Here is a tiny trained network, its code and every weight. The questions are about switching its units off for an input and a class, where a switched-off unit gives its printed mean instead of its output.

import numpy as np


def w(rows, s, z=0):
    codes = np.array(rows[::2]) - 128.0
    scale = np.full(codes.shape[1], s)
    scale[-1] = z or s
    return codes * scale


def norm(h):
    return h / np.sqrt((h * h).mean(-1, keepdims=True) + 1e-5)


def f(y):
    return y / 2 * (1 + np.tanh(0.7978845608 * (y + 0.044715 * y**3)))


def log_softmax(a):
    a = a - a.max(-1, keepdims=True)
    return a - np.log(np.exp(a).sum(-1, keepdims=True))


def net(x, mask):
    res = np.array(x, float).reshape(1, 7) / 4 @ E
    u = 0
    for l in range(2):
        y = f(norm(res) @ A[l][:, :-1].T + A[l][:, -1])
        res = res + np.where(mask[u : u + 7], y, B[l][:, -1]) @ B[l][:, :-1]
        u += 7
    return log_softmax(norm(res)[-1] @ U[:, :-1].T + U[:, -1])


A, B = {}, {}
E = w([
[207,185,8,41,51,170,84,134,32,91],'x0',
[208,226,153,164,85,157,101,87,7,41],'x1',
[190,134,201,249,106,125,127,57,98,6],'x2',
[109,57,113,121,197,104,122,157,214,179],'x3',
[113,129,135,84,87,105,198,232,126,93],'x4',
[156,138,26,121,172,165,1,89,173,158],'x5',
[166,38,150,249,148,101,96,18,224,50],'x6',
],0.008)
A[0] = w([
[119,55,76,48,152,104,146,167,218,181,2],'L0N1',
[173,160,101,60,74,112,169,148,59,54,47],'L0N2',
[180,68,140,249,133,118,105,23,172,38,15],'L0N3',
[146,196,137,145,150,127,84,80,103,174,111],'L0N4',
[128,96,241,163,141,88,199,120,173,118,82],'L0N5',
[92,61,152,190,141,169,162,156,100,140,85],'L0N6',
[115,105,226,165,103,109,206,165,155,85,84],'L0N7',
],0.021,0.0044)
B[0] = w([
[164,107,44,88,135,116,120,172,145,224,227],'L0N1',
[139,192,124,128,78,166,125,174,60,112,202],'L0N2',
[194,205,104,255,160,102,68,99,124,175,253],'L0N3',
[73,126,193,64,173,125,83,67,141,121,165],'L0N4',
[77,58,175,127,142,115,199,106,106,78,223],'L0N5',
[88,130,135,131,123,116,162,136,92,133,167],'L0N6',
[63,58,160,104,158,111,187,103,115,118,210],'L0N7',
],0.023,0.024)
A[1] = w([
[189,163,115,244,117,127,81,93,184,87,60],'L1N1',
[184,94,55,47,96,136,105,193,233,163,116],'L1N2',
[152,159,147,191,124,119,102,72,173,110,5],'L1N3',
[155,172,131,95,70,169,97,180,133,27,40],'L1N4',
[134,136,189,98,118,144,108,123,250,69,27],'L1N5',
[160,179,135,87,48,162,123,151,126,97,59],'L1N6',
[174,157,102,138,101,130,115,159,142,159,90],'L1N7',
],0.021,0.0035)
B[1] = w([
[174,176,140,182,120,119,87,119,197,140,234],'L1N1',
[160,116,105,85,85,114,112,145,250,162,251],'L1N2',
[199,143,112,174,130,124,104,130,153,101,196],'L1N3',
[135,156,92,116,65,183,132,160,83,76,183],'L1N4',
[174,97,97,79,160,114,91,135,141,74,132],'L1N5',
[133,128,138,127,68,197,125,131,124,82,185],'L1N6',
[56,102,140,122,174,110,160,131,86,145,196],'L1N7',
],0.021,0.017)
U = w([
[59,38,164,143,153,98,239,123,94,97,175],'0',
[129,194,118,90,39,216,112,168,71,71,143],'1',
[136,92,54,49,106,124,122,176,215,204,155],'2',
[183,177,131,248,164,99,76,78,156,131,165],'3',
[106,128,157,53,166,141,64,80,146,86,1],'4',
],0.015,0.0041)

Each question gives the input, the list of numbers given to net, and the class t.
The units are the neurons (one row each of A and B). Each row of codes is followed by its name. A weight is (code - 128) times the scale printed after its matrix; where a second scale follows, it is the last column's (A, B and U).
mask holds one flag per neuron, layer by layer. A switched-off neuron (its flag False) gives its mean, the last column of its row in B, instead of its output. The means were averaged over made-up inputs and are rounded, as every weight is.
A unit's drop is (log p(t) with every unit on - log p(t) with that unit switched off) / (log p(t) with every unit on - log p(t) with every unit switched off).
The circuit of an input: a set's keep is (log p(t) with only the set's units on - log p(t) with every unit switched off) / (log p(t) with every unit on - log p(t) with every unit switched off). Starting from the 12 units with the biggest drops (on a tie, the unit counted first), units are removed one at a time, each time the one whose removal leaves the highest keep (on an exact tie, the one counted first), for as long as the keep stays at least 0.8.
circuit, biggest first: the units of the circuit, biggest drop first
top k neurons: the k neurons with the biggest drops, biggest first
top k neurons in layer l: the k neurons of layer l with the biggest drops, biggest first
drop of u: that unit's drop, to one decimal
input [4,7,-3,8,2,7,3], class 2: top 3 neurons in layer 0 : [L0N3 L0N5 L0N7]
input [6,4,5,-5,4,6,1], class 1: top neuron : [L0N2]
input [8,1,-7,-4,-4,5,4], class 1: circuit, biggest first : [L0N3 L0N1]
input [-7,6,6,4,6,0,1], class 0: top 2 neurons in layer 0 : [L0N7 L0N5]
input [-3,4,-3,5,-8,7,-7], class 2: top 2 neurons : [L0N3 L0N5]
input [7,-8,0,2,3,-8,5], class 0: top 2 neurons : [L0N7 L0N5]
input [2,-3,4,-2,3,-4,4], class 0: top 3 neurons in layer 0 : [L0N7 L0N5 L0N6]
input [-7,-2,0,0,-3,-4,5], class 0: top 2 neurons : [L0N5 L0N7]
input [8,-2,4,2,5,-7,5], class 1: top 2 neurons : [L0N2 L1N7]
input [-5,-7,-7,3,-7,7,7], class 2: drop of L0N1 : 0.6
input [7,-1,2,8,-3,-7,-6], class 1: drop of L0N2 : 0.3
input [-2,7,4,6,-6,6,-6], class 4: drop of L1N5 : 0.1
